Each row, then one of two labels for whether it has a hidden trait; a new part has new ones:
[ 17  20   9  -5  -2  -8  -6   0 -29 -15 -12  12  17  23   9 -13  19 -20
   5  -4   8  14 -10  -9 -12  10   4  12  -2   0  -8 -29 -12  -8  55  24
 -12  -6  15  -1 -14  33  37  12   8  -8   7  24  11 -34  12  -3]  Z933
[  2  13   7   9   0   3   8   5  -4  10  20  10 -25  -9  -7   3 -15  24
  -2   2   3 -13 -14  -2  14  -2  -5  -2   9   1   3  11   0  10 -14 -15
  11  22   0   0  -8   4 -16 -16   3   4   0  -7   7  26  -6   6]  Z933
[ 15  47  28   3  11   2 -20   6 -17   8  28  24 -19  10  -3  -8 -12  31
   5  -9  10 -18 -19  -8  16   4 -10   0  10  16   2   8  12  -4 -21  21
   4  31 -10  -8  -5  32  26 -13  10 -16 -13  19  28   3  -5  10]  Z512
[  8  14  21   9   6   4  -8   6  -4  10  24  15 -18   3  -8   2 -27  32
   0  -2   1  -6  -9  -4  18  -1  -6  -1  11   1   5  20  16   9 -28  -7
   7  25  -4   0  -3  11   3 -16   6 -12 -16  -3  18  15  -5  -1]  Z512
[  9  18   8  -5   9  14 -18 -10   5 -18 -21   8  13  11   9  -7  13  39
  12 -16  -6  18  -1  -2   0  11   6   6   5   1   8  -7  34 -15 -21  -4
 -16  18 -36   3  -1   7  71   7  10 -41  -7   7  -1 -14  -2 -29]  Z512
[ 15  -6  26   1  16   1 -14  -4 -26 -10  15  17  12  27   1   2 -15  33
   0 -14  -4  41   5 -10  19  11  -2   2  13 -13   0   7  34   1 -64  -7
  -3  24  -9   4   1   2  77 -12  19 -36 -37   5  21 -26  -2 -33]  Z512
[  4 -25  -2  -3 -16  -4   5  -8 -15  -7 -24   5  14  19   4  -1   6  -1
   0   2   4  26   3  -3  -1   9   4   1   5 -19  -3  -7  -3  -5   8  -6
   6  11   9   6  -3 -13  15   9   5 -14  11   0  -3  -8   6  -2]  Z933
[  6   3   4   0 -12 -10   8   1 -25  -2  -4   5   4  11  -3  -3   1 -19
  -1   5   9   4  -5  -4  -5   2   0   6   2 -11  -6  -5 -24  -4  37   7
   5  -3  28   3 -10   3  -8   6   4  -2  11   5   8  -9   8  20]  Z933

[ -8  27  10 -55 -12   2  -3  40 -23 -13  -2  -4  -4 -60  -9  -4  13  -4
  26   3  19  -4   5   4  -6  14  -9  63  19 -10  -5  -1   0   5 -17  -5
  17  -5   4   5   1   1 -22 -17 -20   2  19  34 -34]  Z825
[-12  24  10 -52 -10   3  -4  24 -19 -11  -3  -3  -3 -40 -16  -3  12  -2
  20   1   9  -2   6   4  -6   7  -7  42  15 -16  -5  -3   5   3 -15  -5
  11  -5   3   2  -1   8 -18 -19 -17   1  19  33 -32]  Z825
[ -4  -9  -2  15   4   1   3  -6  -4   2   1  14  -1  10   0   4  -5  -5
  -5   3  14   1  -8 -11   2  -6   3  -7   6   0   3  -4   2   6   3   1
  -3   5  -2   2  -2  -9  -2   9  22   1  -9  -7  15]  Z272
[  4 -18  -5  49   5   3   5 -23 -13   8   5   8   2  85  41  10 -15  -3
 -16   8  14   3 -21 -16   2   4   5 -45   0  15   5  -5   3   9   3   3
  -3   9  -4   1  -1  -6   5  14  40   0 -17 -33  35]  Z272
[ -4  -8  -2  11   3   2   7 -14  -7   4   1  22   0  31  -6  10  -6  -7
 -12   4  28   4 -10 -11  -1  -8   0 -16  10   8   6  -3  -1   7   5  -1
   3   7  -2   2  -3 -13  -5   7  33   2 -18 -19  21]  Z272
[ -6  30   7 -49 -13   0   0  35 -21  -9  -3  -5  -3 -41  -1  -2  11  -3
  23   3  14  -4   2   6 -16  16  -9  45  18  -7  -6  -3  -1   5 -14  -4
  17  -4   3   4   2   7 -15 -14 -13   2   9  34 -32]  Z825
[ -7  -2   1  -3   0   4   0  -1 -15  -1   2   6  -1  11  11   3   0  -3
   1   5  17   0  -9  -9   0   2   1   0   6  -2   0  -6   6   5  -6   0
  -2   3  -1   1  -2  -8  -7   1  22   0   2   3   3]  Z272
[ -8 -26  -4  24   9   6  -1 -28 -12   1   6  16   0  67  17   4 -12  -3
 -10   7  15   5 -12 -15  15  -7   9 -27  -1   2   6  -6  13   9  -1   2
 -12   7  -3   0  -4 -13  -3  15  37   0   2 -18  28]  Z272
[ -3   3   3 -24  -3   4  -3  10 -23  -6   3  -7  -1  17  35  -1  -1  -1
  13   7   0  -3 -11  -2   0  15   2   7   5  -3  -4  -7   6  10 -11   1
  -2   2   0   1   1  -6  -3   1   8  -1  11   7   1]  Z272
[-14  16  10 -55  -9   2  -5  18 -11 -14  -4  -1  -4 -75 -34  -6  15  -1
  17  -1   9  -2  11   7  -1  -2  -9  47  11 -17  -4  -2   5   0 -15  -5
   8  -7   3   2  -2  11 -17 -18 -29   1  23  35 -35]  Z825
